Below are the code and all the weights of a small trained network. Each question names an input and a class and asks about switching units off, where a switched-off unit gives its printed mean instead of its output.

import numpy as np


def w(rows, s, z=0):
    codes = np.array(rows[::2]) - 128.0
    scale = np.full(codes.shape[1], s)
    scale[-1] = z or s
    return codes * scale


def norm(h):
    return h / np.sqrt((h * h).mean(-1, keepdims=True) + 1e-5)


def f(y):
    return y / 2 * (1 + np.tanh(0.7978845608 * (y + 0.044715 * y**3)))


def log_softmax(a):
    a = a - a.max(-1, keepdims=True)
    return a - np.log(np.exp(a).sum(-1, keepdims=True))


def net(x, mask):
    res = np.array(x, float).reshape(1, 3) / 4 @ E
    u = 0
    for l in range(3):
        y = f(norm(res) @ A[l][:, :-1].T + A[l][:, -1])
        res = res + np.where(mask[u : u + 10], y, B[l][:, -1]) @ B[l][:, :-1]
        u += 10
    return log_softmax(norm(res)[-1] @ U[:, :-1].T + U[:, -1])


A, B = {}, {}
E = w([
[115,90,155,60,253,152,82],'x0',
[121,52,166,170,121,55,182],'x1',
[90,141,156,103,112,161,171],'x2',
],0.011)
A[0] = w([
[74,139,154,89,60,77,124,149],'L0N1',
[170,123,174,107,173,38,70,240],'L0N2',
[154,175,81,163,132,98,2,159],'L0N3',
[147,149,141,115,91,188,202,92],'L0N4',
[123,175,121,200,77,87,32,62],'L0N5',
[131,123,140,116,143,236,134,92],'L0N6',
[148,192,72,187,78,218,121,167],'L0N7',
[137,144,101,129,178,166,121,126],'L0N8',
[120,98,145,105,131,227,138,7],'L0N9',
[108,112,81,225,90,129,168,103],'L0N10',
],0.0085,0.0022)
B[0] = w([
[159,112,125,92,108,171,62,169],'L0N1',
[165,155,111,164,134,160,113,234],'L0N2',
[30,86,126,134,76,102,83,224],'L0N3',
[144,188,168,149,153,148,128,169],'L0N4',
[101,153,77,158,111,50,102,198],'L0N5',
[107,156,55,55,137,65,150,165],'L0N6',
[102,149,175,191,144,133,98,254],'L0N7',
[61,73,106,92,74,105,74,161],'L0N8',
[106,139,91,36,154,93,169,142],'L0N9',
[144,100,155,1,149,77,132,233],'L0N10',
],0.0084,0.0053)
A[1] = w([
[71,143,148,113,99,113,69,8],'L1N1',
[69,97,192,56,146,204,178,91],'L1N2',
[108,90,168,180,144,105,238,60],'L1N3',
[237,82,92,163,103,85,183,194],'L1N4',
[180,92,170,255,186,184,87,11],'L1N5',
[12,174,168,125,110,210,130,30],'L1N6',
[120,115,205,74,187,113,135,147],'L1N7',
[134,7,109,225,155,77,128,180],'L1N8',
[116,105,182,134,145,147,228,98],'L1N9',
[144,137,190,80,24,169,177,28],'L1N10',
],0.0085,0.0013)
B[1] = w([
[132,121,118,149,61,151,120,175],'L1N1',
[32,175,172,167,93,72,193,188],'L1N2',
[114,214,152,90,95,172,87,189],'L1N3',
[130,57,81,120,111,137,97,206],'L1N4',
[71,82,162,82,234,52,168,177],'L1N5',
[229,124,33,205,188,85,211,184],'L1N6',
[168,110,101,165,47,68,152,191],'L1N7',
[149,195,86,66,206,122,198,255],'L1N8',
[64,98,190,180,87,117,47,173],'L1N9',
[173,51,106,100,197,254,172,180],'L1N10',
],0.0072,0.0065)
A[2] = w([
[65,165,160,136,152,47,122,52],'L2N1',
[189,178,100,185,123,162,119,77],'L2N2',
[191,182,116,178,149,143,188,32],'L2N3',
[105,115,137,68,126,179,175,178],'L2N4',
[126,114,114,123,141,117,153,35],'L2N5',
[131,100,67,122,143,155,7,2],'L2N6',
[168,126,78,112,134,67,152,100],'L2N7',
[76,57,104,124,106,97,159,205],'L2N8',
[79,116,108,127,168,80,129,183],'L2N9',
[110,66,147,167,187,108,160,61],'L2N10',
],0.012,0.0017)
B[2] = w([
[118,193,111,137,105,111,154,240],'L2N1',
[171,190,121,98,178,74,129,172],'L2N2',
[243,131,166,71,208,148,83,165],'L2N3',
[70,135,73,182,86,254,111,184],'L2N4',
[113,103,151,124,71,126,92,141],'L2N5',
[173,101,244,101,101,134,138,215],'L2N6',
[183,38,64,141,171,134,68,225],'L2N7',
[200,132,170,164,161,191,98,241],'L2N8',
[97,130,138,75,130,146,148,253],'L2N9',
[89,121,145,226,86,75,148,195],'L2N10',
],0.0098,0.0059)
U = w([
[126,187,112,200,19,48,41,5],'0',
[138,68,222,41,115,140,51,159],'1',
[234,15,45,155,110,96,71,121],'2',
[103,34,113,154,225,49,173,28],'3',
[248,188,96,104,190,143,138,205],'4',
[57,163,31,59,141,180,162,183],'5',
[161,69,172,190,57,236,182,191],'6',
[51,168,184,195,92,92,197,119],'7',
],0.018,0.0021)

Each question gives the input, the list of numbers given to net, and the class t.
The units are the neurons (one row each of A and B). Each row of codes is followed by its name. A weight is (code - 128) times the scale printed after its matrix; where a second scale follows, it is the last column's (A, B and U).
mask holds one flag per neuron, layer by layer. A switched-off neuron (its flag False) gives its mean, the last column of its row in B, instead of its output. The means were averaged over made-up inputs and are rounded, as every weight is.
A unit's drop is (log p(t) with every unit on - log p(t) with that unit switched off) / (log p(t) with every unit on - log p(t) with every unit switched off).
The circuit of an input: a set's keep is (log p(t) with only the set's units on - log p(t) with every unit switched off) / (log p(t) with every unit on - log p(t) with every unit switched off). Starting from the 12 units with the biggest drops (on a tie, the unit counted first), units are removed one at a time, each time the one whose removal leaves the highest keep (on an exact tie, the one counted first), for as long as the keep stays at least 0.8.
circuit, biggest first: the units of the circuit, biggest drop first
most important unit: the unit with the biggest drop
k most important neurons: the k neurons with the biggest drops, biggest first
k most important neurons of layer l: the k neurons of layer l with the biggest drops, biggest first
drop when u is switched off: that unit's drop, to one decimal
input [6,1,3], class 7: most important unit -> L1N2
input [-7,6,1], class 6: circuit, biggest first -> [L1N10, L2N8]
input [2,-2,0], class 1: 4 most important neurons -> [L1N8, L0N8, L2N6, L0N10]
input [2,0,-8], class 1: 3 most important neurons -> [L0N3, L2N6, L1N6]
input [0,2,0], class 2: 2 most important neurons -> [L0N7, L1N7]
input [3,2,1], class 7: 2 most important neurons of layer 0 -> [L0N5, L0N10]
input [1,0,-3], class 1: 3 most important neurons -> [L0N3, L0N7, L2N6]
input [-7,-5,1], class 4: 2 most important neurons -> [L1N6, L2N3]
input [4,-6,-1], class 1: 2 most important neurons -> [L2N6, L1N8]
input [0,5,8], class 6: 3 most important neurons -> [L1N10, L0N7, L0N1]
input [6,1,0], class 3: 3 most important neurons -> [L1N3, L1N7, L1N9]
input [3,0,-7], class 1: 3 most important neurons -> [L0N3, L2N6, L0N8]
input [0,7,7], class 6: 2 most important neurons -> [L1N10, L0N7]
input [5,0,5], class 5: 3 most important neurons -> [L0N6, L0N9, L0N7]
input [-5,2,5], class 6: circuit, biggest first -> [L1N10]
input [3,-4,1], class 5: 2 most important neurons -> [L0N9, L0N5]
input [0,3,7], class 6: 2 most important neurons -> [L1N10, L0N1]
input [0,5,6], class 6: 2 most important neurons of layer 1 -> [L1N10, L1N5]
input [4,-3,1], class 5: 2 most important neurons of layer 1 -> [L1N2, L1N4]
input [-6,2,-6], class 2: most important unit -> L2N7
input [1,-5,-3], class 1: drop when L0N3 is switched off -> 0.0
input [-2,3,7], class 6: drop when L1N10 is switched off -> 1.9
input [6,2,4], class 7: drop when L1N2 is switched off -> 0.3
input [1,-2,0], class 1: 2 most important neurons of layer 0 -> [L0N8, L0N6]
